[-1.89  0.91  0.12  3.05  1.49 -0.96  1.42 -1.14  0.50  0.24  0.77  0.35
 -2.91 -0.11 -0.50  0.15 -2.62 -0.06  0.05  3.53  0.31 -3.90 -0.50 -0.12
 -1.19  0.50  0.08 -0.46  0.00  1.86  1.68  0.43 -0.70  1.64]
J620:<31>
[-3.95  0.79  0.25  4.89  3.95  2.53  3.49 -1.54 -0.87  2.07  3.22  1.22
 -0.87 -2.06  0.60 -0.18 -2.68  0.19  1.86  4.00  1.47 -3.63 -3.02 -0.79
 -1.63 -0.49  0.37  0.31  1.79  6.13  1.62  1.61  1.06  1.60]
j808:<36>
[-1.62  0.36  0.85  1.86  1.32  0.24  1.35  0.24  0.40  0.14 -0.06  0.69
 -2.52 -0.45  0.44  0.54 -2.49 -0.58  0.25  2.61  0.13 -2.92  0.12  0.78
 -0.54  0.98 -0.07 -0.02  0.02  1.32  1.70  0.93 -1.86  1.95]
J620:<31>
[-2.52  0.59  0.74  3.14  2.16  1.20  1.73 -0.60 -0.20 -0.62  0.43  0.79
 -5.54 -1.03  0.18 -0.29 -2.95 -0.02 -0.31  4.37 -0.24 -3.28 -0.92  0.07
 -1.46  1.12 -0.30  0.50  0.41  3.71  1.90  0.67 -1.56  1.74]
J620:<31>
[-2.36  0.35  0.07  2.41  1.72  1.22  2.29 -1.20 -0.14  0.23 -0.70  0.46
 -4.87 -0.68  0.14 -0.29 -2.41  0.41 -0.46  4.08  0.56 -2.59 -0.60 -0.33
 -1.54  0.97  0.08 -0.19  1.46 -0.86  1.57  1.32 -1.07  1.50]
J620:<31>
[-1.85  0.91  0.08  3.68  1.86  1.16  0.96 -0.93 -0.29  0.25  0.69  0.94
 -3.81 -0.70  0.15 -1.27 -1.97  0.34  0.24  4.09  0.19 -4.35 -1.01 -0.02
 -2.42  0.83 -0.19 -0.58  0.43  3.21  2.87 -0.02 -0.80  1.69]
J620:<31>
[-2.79 -0.15  0.45  4.44  2.92  1.91  1.98 -2.11 -1.34  0.49  0.13  0.95
 -1.82 -0.68  0.71 -0.61 -2.33  0.04  1.11  2.72  0.75 -1.87 -2.23  0.29
  0.71 -0.45  0.68  0.36  3.44  3.81  0.64  0.19  0.69  0.77]
j808:<42>
[-1.29  1.31  1.43  3.23  0.90  0.49  2.27  0.56  0.82 -1.67  0.68  0.20
 -6.23 -0.48  0.63 -0.34 -1.66 -0.84 -0.23  2.74 -0.10 -4.41  0.57 -0.76
  0.03  1.66  1.14 -0.89 -1.14  2.43  3.09  0.54 -2.22  1.63]
J620:<35>
[-3.18  1.11 -0.36  4.52  2.80  1.64  1.98 -1.95 -1.48  0.70  1.98  0.56
 -1.64 -1.24 -0.29 -0.26 -2.81  0.66  0.79  4.13  0.79 -3.51 -3.09 -0.32
 -1.24 -0.27 -0.21 -0.07  2.62  3.67  1.60  0.03  0.18  1.53]
j808:<36>
[-2.07  0.85 -0.04  3.72  2.96  1.28  1.77 -1.36 -0.14  0.79  2.10 -0.62
 -1.19 -0.76  0.63 -1.28 -1.56  1.41  1.76  2.88  0.52 -2.98 -3.29 -0.37
 -0.20  1.26 -0.20 -0.61  1.07  3.88  0.60  0.71  0.84  0.15]
j808:<45>
[-1.20  1.16 -0.47  4.66  2.26  0.55  0.86 -2.05 -1.10 -0.03  1.35  0.39
 -4.81 -1.07  0.09 -1.88 -1.04  1.02  0.30  4.61  0.24 -4.86 -2.30 -0.89
 -1.75  0.62 -0.58 -0.81  0.65  3.20  3.00  0.27 -0.07  2.00]
J620:<35>
[-3.48  0.73 -0.24  3.40  2.73  1.95  1.98 -1.39 -1.13  1.85  1.71  0.91
  0.94 -1.32  0.17 -0.28 -2.53  0.68  2.00  3.06  0.95 -1.48 -3.31  0.10
 -0.50 -0.64  0.18  1.01  1.74  3.69  0.77 -1.22  0.80  1.08]
j808:<36>
[-3.53 -0.43  1.99  3.92  4.83  1.72  3.17 -1.10  1.54  2.13  1.84  0.25
  0.05 -0.56  0.66  1.12 -3.22  0.38  2.95  1.77  0.40 -3.50 -1.76  0.57
  0.73  0.96  0.64  0.41  1.97  4.72  1.52  0.15 -0.34  0.89]
j808:<45>
[-1.50  0.66  1.09  2.59  0.64  0.06  1.70 -0.13  0.98 -0.29  0.35  0.17
 -2.92 -1.53  0.26  0.00 -2.39 -0.40  0.35  2.33 -0.40 -3.83  0.68 -1.13
 -0.98  1.10 -0.77  0.18 -0.41  0.54  3.61  0.26 -0.34  1.09]
J620:<35>
[-1.40  0.08 -0.07  3.24  2.00  0.40  2.33 -0.90  0.56  0.38  1.43  1.65
 -3.96  1.27  0.65  0.35 -2.14 -0.09  0.66  3.48  0.46 -4.21 -0.98 -0.50
  0.13  1.26 -0.33 -0.11  0.49  2.64  1.92  0.79 -1.49  1.47]
J620:<29>
[-2.66 -0.50  1.61  6.63  3.24  0.09  2.41 -0.48  1.60  0.99  0.07  0.02
 -1.11 -0.91  0.13  1.03 -4.26  0.88  1.44  3.47 -0.22 -2.43 -1.89 -0.62
 -0.17  1.07  0.90 -1.24  0.94  3.35  1.02  0.48 -0.06  0.94]
j808:<45>
[-2.81 -0.18  0.09  3.09  2.86  0.96  1.77 -1.69 -0.90  1.14  1.03  0.29
 -1.58 -1.49  0.10  0.02 -2.21  0.89  1.02  2.40  0.19 -2.71 -2.52 -0.15
 -0.74 -0.19  0.05  0.80  1.55  3.51  1.76  0.01  0.81  1.45]
j808:<36>
[-3.41 -1.34  1.40  3.79  4.08  1.51  3.57  0.33  0.81  1.53  0.30  0.92
 -1.14 -2.13  0.69  0.58 -3.85  0.19  2.11  2.34  0.53 -2.50 -0.77  0.05
  0.51 -0.81  1.03  0.06  2.16  4.40  0.95  0.73  0.01  0.98]
j808:<42>
[-2.63  0.59  0.81  3.08  2.83  0.47  1.71  0.11  2.41  0.60  0.74  1.02
 -2.29 -0.67  0.44  0.44 -3.19 -0.17  0.92  1.91 -0.38 -2.70  0.46  0.71
 -0.36  1.18 -0.67 -0.19  0.41  3.16  1.76  0.03 -2.00  1.64]
J620:<31>
[-0.84  0.18  0.92  2.46  0.59  0.41  2.56  0.24  1.81  0.27 -0.59  0.77
 -4.28 -0.53  0.23  0.18 -1.17  0.47  0.12  1.12  1.19 -3.12 -0.20 -0.44
  0.04  0.79  0.87 -0.48  1.43  0.81  1.25 -0.22 -1.34  1.37]
J620:<29>
[-0.94  0.66  0.44  3.50  2.64 -0.11  2.61 -0.45 -0.03  1.50  2.09  1.16
 -0.43 -1.70 -0.05  0.72 -3.10  0.41  2.35  2.32  1.15 -3.24 -2.19  0.57
 -0.51 -0.42  0.61 -0.07  1.16  3.56  1.99 -0.01 -0.57  2.23]
j808:<36>
[-1.91  0.05  0.75  2.61  1.08 -0.33  2.18 -0.27  1.82  0.13 -0.35  0.67
 -3.99 -0.84  0.46  0.39 -2.58 -0.70 -0.54  2.08  0.32 -3.53  1.23  0.11
 -2.68  0.66 -0.65 -0.70 -0.34  0.56  2.79  0.34 -1.94  1.82]
J620:<35>
[-2.56 -0.14 -0.02  3.81  2.58  1.91  2.77 -1.15 -1.13  0.89  1.35 -0.68
 -1.82 -1.43  0.82  0.36 -2.36  0.29  1.82  2.97  0.93 -2.88 -2.99 -1.03
  0.08 -0.33 -0.43  0.37  1.90  4.78  1.99  0.10 -0.09  1.74]
j808:<36>
[-1.26  0.14  0.73  1.79  1.53  0.70  0.67  0.31 -0.64 -0.17  0.55 -0.19
 -0.95 -0.31  0.76 -0.10 -0.18  0.28  1.20  0.83  0.06  0.58 -1.52 -0.76
  0.23  0.11  0.38  0.04  1.05  3.72 -0.02  0.16  1.73  0.16]
j808:<42>
[-0.75  0.04  0.32  3.32  0.85  1.07  2.01 -1.71  0.98 -0.15  0.28  0.21
 -5.16 -0.92  0.51  0.17 -1.65 -0.59  0.07  2.47  0.72 -4.23 -0.10 -0.47
 -0.73  1.06  0.45 -0.15  0.70  0.74  2.22  0.71 -0.82  2.07]
J620:<29>
[-1.57  0.03  0.29  2.59  1.76  0.37  1.71 -0.60  1.23 -0.11 -1.44  0.25
 -3.58 -0.98 -0.11 -0.85 -2.64 -0.39 -0.19  1.94 -0.19 -3.19  0.67 -0.12
 -1.11  0.98  0.00  0.38  0.15  2.30  2.33  0.65 -1.17  2.31]
J620:<35>
[-0.12  0.15 -0.15  3.14  0.62 -0.03  2.15 -1.86  1.03 -0.06  0.00  1.11
 -4.33 -0.63  0.11 -0.11 -1.48 -0.97 -0.26  2.28  1.23 -3.87 -0.13 -1.33
 -0.38  1.02 -0.57 -0.02  0.88 -0.67  0.98  0.28 -0.81  1.19]
J620:<29>
